Below are the code and all the weights of a small trained network. Each question names an input and a target symbol and asks about switching units off, where a switched-off unit gives its printed mean instead of its output.

import numpy as np


def w(rows, s, z=0):
    codes = np.array(rows[::2]) - 128.0
    scale = np.full(codes.shape[1], s)
    scale[-1] = z or s
    return codes * scale


def norm(h):
    return h / np.sqrt((h * h).mean(-1, keepdims=True) + 1e-5)


def f(y):
    return y / 2 * (1 + np.tanh(0.7978845608 * (y + 0.044715 * y**3)))


def softmax(a):
    e = np.exp(a - a.max(-1, keepdims=True))
    return e / e.sum(-1, keepdims=True)


def log_softmax(a):
    a = a - a.max(-1, keepdims=True)
    return a - np.log(np.exp(a).sum(-1, keepdims=True))


def net(x, mask):
    ids = ['αγημφω'.index(c) for c in x.split()]
    T = len(ids)
    res = E[ids] + P[:T]
    r = norm(res)
    for j in range(2):
        rows = slice(2 * j, 2 * j + 2)
        q, k, v = (r @ M[0][rows].T for M in (Q, K, V))
        z = softmax(np.where(np.tri(T) > 0, q @ k.T / 2**0.5, -1e9)) @ v
        o = O[0][rows]
        res = res + np.where(mask[j], z, o[:, -1]) @ o[:, :-1]
    y = f(norm(res) @ A[0][:, :-1].T + A[0][:, -1])
    res = res + np.where(mask[2:10], y, B[0][:, -1]) @ B[0][:, :-1]
    return log_softmax(norm(res)[-1] @ U[:, :-1].T + U[:, -1])


Q, K, V, O, A, B = {}, {}, {}, {}, {}, {}
E = w([
[174,41,123,155,81,188,83,67,142,75],'α',
[179,108,86,218,222,62,131,174,73,127],'γ',
[179,12,61,88,151,117,148,42,82,171],'η',
[180,139,28,58,248,102,113,110,126,180],'μ',
[174,146,118,127,172,115,111,144,201,25],'φ',
[99,59,166,127,254,74,105,154,136,161],'ω',
],0.0061)
P = w([
[178,207,251,78,148,92,254,73,154,193],'0',
[161,72,86,77,140,109,205,153,66,80],'1',
[73,167,121,229,148,149,177,99,73,132],'2',
[95,122,147,43,81,46,124,87,180,193],'3',
[142,38,99,66,162,136,173,186,124,98],'4',
[163,140,196,152,154,125,88,119,69,106],'5',
[102,163,105,72,78,63,120,70,165,133],'6',
[120,61,118,72,156,158,166,158,132,84],'7',
[90,139,110,216,115,146,109,163,186,187],'8',
[91,159,114,104,67,80,84,73,175,92],'9',
[89,84,142,72,145,172,148,153,156,68],'10',
[204,121,139,135,127,119,75,142,74,167],'11',
[85,154,107,106,79,90,48,79,177,81],'12',
],0.0059)
Q[0] = w([
[92,65,49,140,72,97,114,244,245,166],'head 0',
[254,125,212,54,120,85,41,184,82,112],'head 0',
[82,244,177,176,35,71,54,67,49,243],'head 1',
[83,121,136,61,96,228,214,244,71,121],'head 1',
],0.011)
K[0] = w([
[179,79,156,107,175,56,20,143,96,81],'head 0',
[48,116,39,185,111,129,96,200,189,147],'head 0',
[124,100,119,137,172,11,208,99,19,244],'head 1',
[43,96,133,74,23,179,30,71,156,129],'head 1',
],0.012)
V[0] = w([
[187,36,67,81,72,127,112,44,92,203],'head 0',
[91,63,255,132,106,115,114,68,142,123],'head 0',
[90,111,104,127,221,20,97,114,101,186],'head 1',
[124,61,134,147,95,158,107,68,91,166],'head 1',
],0.0099)
O[0] = w([
[212,156,105,140,152,86,136,123,144,3,123],'head 0',
[150,153,160,77,135,139,76,136,99,173,70],'head 0',
[116,117,147,103,58,120,116,7,132,145,255],'head 1',
[192,117,60,119,67,130,162,166,149,102,10],'head 1',
],0.0059,0.0058)
A[0] = w([
[71,167,103,163,96,70,90,119,119,41,10],'neuron 0',
[116,148,159,88,78,161,61,176,53,188,5],'neuron 1',
[246,189,206,149,124,155,108,147,96,205,171],'neuron 2',
[87,117,124,109,67,198,202,219,82,192,98],'neuron 3',
[157,131,65,132,111,154,102,229,137,124,68],'neuron 4',
[119,193,130,81,77,66,126,133,157,39,84],'neuron 5',
[106,76,132,97,187,192,168,176,76,100,82],'neuron 6',
[170,87,64,174,125,134,83,77,88,152,144],'neuron 7',
],0.013,0.0029)
B[0] = w([
[150,128,80,132,140,137,181,161,188,46,199],'neuron 0',
[168,114,37,145,170,132,117,244,105,59,154],'neuron 1',
[129,100,172,50,58,99,194,27,118,146,172],'neuron 2',
[228,163,48,213,116,87,138,3,116,88,151],'neuron 3',
[190,130,44,205,115,100,126,49,84,119,181],'neuron 4',
[77,149,171,110,114,154,46,123,63,241,198],'neuron 5',
[19,135,153,155,103,152,81,131,99,207,230],'neuron 6',
[113,159,157,143,139,147,116,205,144,125,254],'neuron 7',
],0.011,0.007)
U = w([
[151,106,171,63,37,92,177,2,163,204,236],'α',
[23,98,207,179,139,169,83,177,120,225,105],'γ',
[135,234,158,93,163,98,60,129,105,53,3],'η',
[115,106,138,140,118,120,213,172,206,35,239],'μ',
[174,95,22,222,111,119,138,82,77,176,121],'φ',
[134,42,98,27,74,118,153,235,57,130,81],'ω',
],0.0043,0.0018)

Each question gives the input, a string of symbols that net reads in full, and the target symbol t.
The units are the heads (2 rows each of Q, K, V and O) and the neurons (one row each of A and B). Each row of codes is followed by its name. A weight is (code - 128) times the scale printed after its matrix; where a second scale follows, it is the last column's (O, A, B and U).
mask holds one flag per unit, heads first, then neurons. A switched-off unit (its flag False) gives its mean, the last column of its rows in O or B, instead of its output. The means were averaged over made-up inputs and are rounded, as every weight is.
A unit's drop is (log p(t) with every unit on - log p(t) with that unit switched off) / (log p(t) with every unit on - log p(t) with every unit switched off).
The circuit of an input: a set's keep is (log p(t) with only the set's units on - log p(t) with every unit switched off) / (log p(t) with every unit on - log p(t) with every unit switched off). Starting from all 10 units, units are removed one at a time, each time the one whose removal leaves the highest keep (on an exact tie, the one counted first), for as long as the keep stays at least 0.8.
circuit, biggest first: the units of the circuit, biggest drop first
most important unit: the unit with the biggest drop
top k neurons: the k neurons with the biggest drops, biggest first
drop when u is switched off: that unit's drop, to one decimal
input η ω α, target η: top neuron => neuron 5
input φ γ α φ φ φ, target α: circuit, biggest first => neuron 2; head 0
input α φ α, target α: circuit, biggest first => neuron 2; head 0
input ω α φ α φ η, target φ: top 2 neurons => neuron 3; neuron 1
input φ η γ γ γ γ η α μ φ φ η, target μ: circuit, biggest first => head 0; neuron 7; neuron 5
input μ α φ γ γ α φ φ η γ α γ, target η: top 2 neurons => neuron 5; neuron 0
input μ ω ω φ γ γ, target ω: circuit, biggest first => head 0; neuron 1; neuron 2
input γ μ α α γ η α γ φ, target η: circuit, biggest first => head 0; neuron 5; neuron 0
input γ γ μ γ, target η: circuit, biggest first => head 0; neuron 6; neuron 0; neuron 5
input α α ω, target α: circuit, biggest first => head 0; neuron 2
input η γ η, target η: circuit, biggest first => head 0; neuron 7
input γ α γ γ ω, target φ: circuit, biggest first => head 1; neuron 4
input γ γ ω μ φ γ ω γ γ γ α η, target γ: top 2 neurons => neuron 7; neuron 2
input φ ω φ γ, target α: most important unit => head 1
input φ α φ φ φ γ ω γ γ φ, target μ: top 2 neurons => neuron 0; neuron 6
input η φ η, target η: top 2 neurons => neuron 5; neuron 6
input γ γ γ γ μ, target η: top 4 neurons => neuron 6; neuron 7; neuron 2; neuron 0
input φ η ω η γ α, target ω: top 3 neurons => neuron 1; neuron 2; neuron 6
input α φ φ γ γ γ μ γ φ ω, target α: drop when head 1 is switched off => 0.2
input φ μ ω η η γ α φ α γ γ φ, target α: drop when neuron 2 is switched off => 0.9
input μ γ γ η φ φ α η η γ γ, target φ: drop when neuron 4 is switched off => 0.3
input φ γ η ω α γ α φ α μ φ μ, target α: most important unit => neuron 2
